Below are the code and all the weights of a small trained network. Each question names an input and a class and asks about switching units off, where a switched-off unit gives its printed mean instead of its output.

import numpy as np


def w(rows, s, z=0):
    codes = np.array(rows[::2]) - 128.0
    scale = np.full(codes.shape[1], s)
    scale[-1] = z or s
    return codes * scale


def f(y):
    return y / 2 * (1 + np.tanh(0.7978845608 * (y + 0.044715 * y**3)))


def log_softmax(a):
    a = a - a.max(-1, keepdims=True)
    return a - np.log(np.exp(a).sum(-1, keepdims=True))


def net(x, mask):
    res = np.array(x, float).reshape(1, 7) / 4 @ E
    y = f(res @ A[0][:, :-1].T + A[0][:, -1])
    res = res + np.where(mask, y, B[0][:, -1]) @ B[0][:, :-1]
    return log_softmax(res[-1] @ U[:, :-1].T + U[:, -1])


A, B = {}, {}
E = w([
[113,204,69,82,104,105,215],'x0',
[90,126,165,32,147,131,105],'x1',
[10,68,127,240,57,87,120],'x2',
[179,92,202,75,148,86,169],'x3',
[102,172,79,108,206,78,34],'x4',
[138,111,163,182,254,194,195],'x5',
[93,83,35,72,135,213,133],'x6',
],0.0073)
A[0] = w([
[119,190,66,67,134,118,125,199],'N0',
[120,155,119,203,125,120,20,183],'N1',
[13,138,117,182,131,110,118,231],'N2',
[194,130,130,191,179,152,173,164],'N3',
[200,130,111,97,14,93,158,229],'N4',
[179,145,168,166,119,114,213,209],'N5',
[87,60,131,147,33,117,111,252],'N6',
[169,133,176,105,87,67,115,224],'N7',
[172,122,92,74,171,209,90,186],'N8',
[124,152,242,109,193,95,122,214],'N9',
[157,117,87,126,253,215,150,224],'N10',
],0.0082,0.0039)
B[0] = w([
[186,176,31,108,18,110,140,215],'N0',
[163,140,92,225,168,79,59,210],'N1',
[111,52,56,177,155,100,172,225],'N2',
[157,145,196,156,116,123,188,192],'N3',
[34,193,138,82,111,142,103,224],'N4',
[107,164,231,132,166,135,178,199],'N5',
[2,72,97,131,168,148,82,252],'N6',
[68,169,144,60,182,102,71,199],'N7',
[188,126,134,152,59,128,66,231],'N8',
[190,102,161,81,210,102,124,220],'N9',
[225,88,168,140,88,165,92,254],'N10',
],0.008,0.0082)
U = w([
[59,147,151,84,120,200,93,135],'0',
[177,84,120,120,156,101,70,146],'1',
[179,129,191,178,129,198,255,248],'2',
[161,230,43,81,58,103,150,127],'3',
[122,154,82,238,155,67,114,41],'4',
[175,164,182,50,202,93,176,49],'5',
[92,42,71,147,131,210,179,111],'6',
[227,140,150,142,86,234,103,138],'7',
],0.008,0.0012)

Each question gives the input, the list of numbers given to net, and the class t.
The units are the neurons (one row each of A and B). Each row of codes is followed by its name. A weight is (code - 128) times the scale printed after its matrix; where a second scale follows, it is the last column's (A, B and U).
mask holds one flag per neuron, in row order. A switched-off neuron (its flag False) gives its mean, the last column of its row in B, instead of its output. The means were averaged over made-up inputs and are rounded, as every weight is.
A unit's drop is (log p(t) with every unit on - log p(t) with that unit switched off) / (log p(t) with every unit on - log p(t) with every unit switched off).
The circuit of an input: a set's keep is (log p(t) with only the set's units on - log p(t) with every unit switched off) / (log p(t) with every unit on - log p(t) with every unit switched off). Starting from all 11 units, units are removed one at a time, each time the one whose removal leaves the highest keep (on an exact tie, the one counted first), for as long as the keep stays at least 0.8.
circuit, biggest first: the units of the circuit, biggest drop first
most important unit: the unit with the biggest drop
k most important neurons: the k neurons with the biggest drops, biggest first
input [3,-1,-6,5,3,0,6], class 7: circuit, biggest first : [N10 N8]
input [4,1,5,6,-8,-4,4], class 0: most important unit : N4
input [-3,-3,1,-3,1,-7,2], class 4: circuit, biggest first : [N1 N10]
input [4,3,-4,1,-8,6,-8], class 5: 3 most important neurons : [N9 N7 N2]
input [5,-6,3,-3,-8,-8,7], class 0: circuit, biggest first : [N4 N6]
input [-7,-1,-4,-5,4,3,1], class 7: circuit, biggest first : [N10 N6]
input [-3,5,1,-2,-1,8,-5], class 2: 2 most important neurons : [N7 N3]
input [-5,2,-3,-7,3,-5,5], class 3: 2 most important neurons : [N0 N9]
input [5,-8,3,0,-7,-5,1], class 0: circuit, biggest first : [N4 N6]
input [3,1,-2,-1,-6,6,7], class 7: 3 most important neurons : [N10 N8 N2]
input [2,6,-7,-5,-1,1,4], class 7: 2 most important neurons : [N10 N8]
input [1,8,4,7,2,7,7], class 7: 2 most important neurons : [N10 N6]
input [3,-6,1,1,7,0,8], class 3: 2 most important neurons : [N0 N6]
input [-5,6,5,-1,-4,3,-8], class 5: circuit, biggest first : [N9]
input [5,3,8,-2,-5,-8,4], class 6: 2 most important neurons : [N2 N6]
input [6,-2,4,8,2,-6,0], class 0: circuit, biggest first : [N4 N6 N7]
input [8,-5,6,4,1,-7,0], class 0: circuit, biggest first : [N6 N4]
input [1,6,5,7,-4,5,-2], class 5: 2 most important neurons : [N9 N10]
input [4,1,3,-4,3,7,1], class 2: 2 most important neurons : [N6 N10]
input [-4,-8,4,-2,-6,-8,4], class 0: circuit, biggest first : [N4]
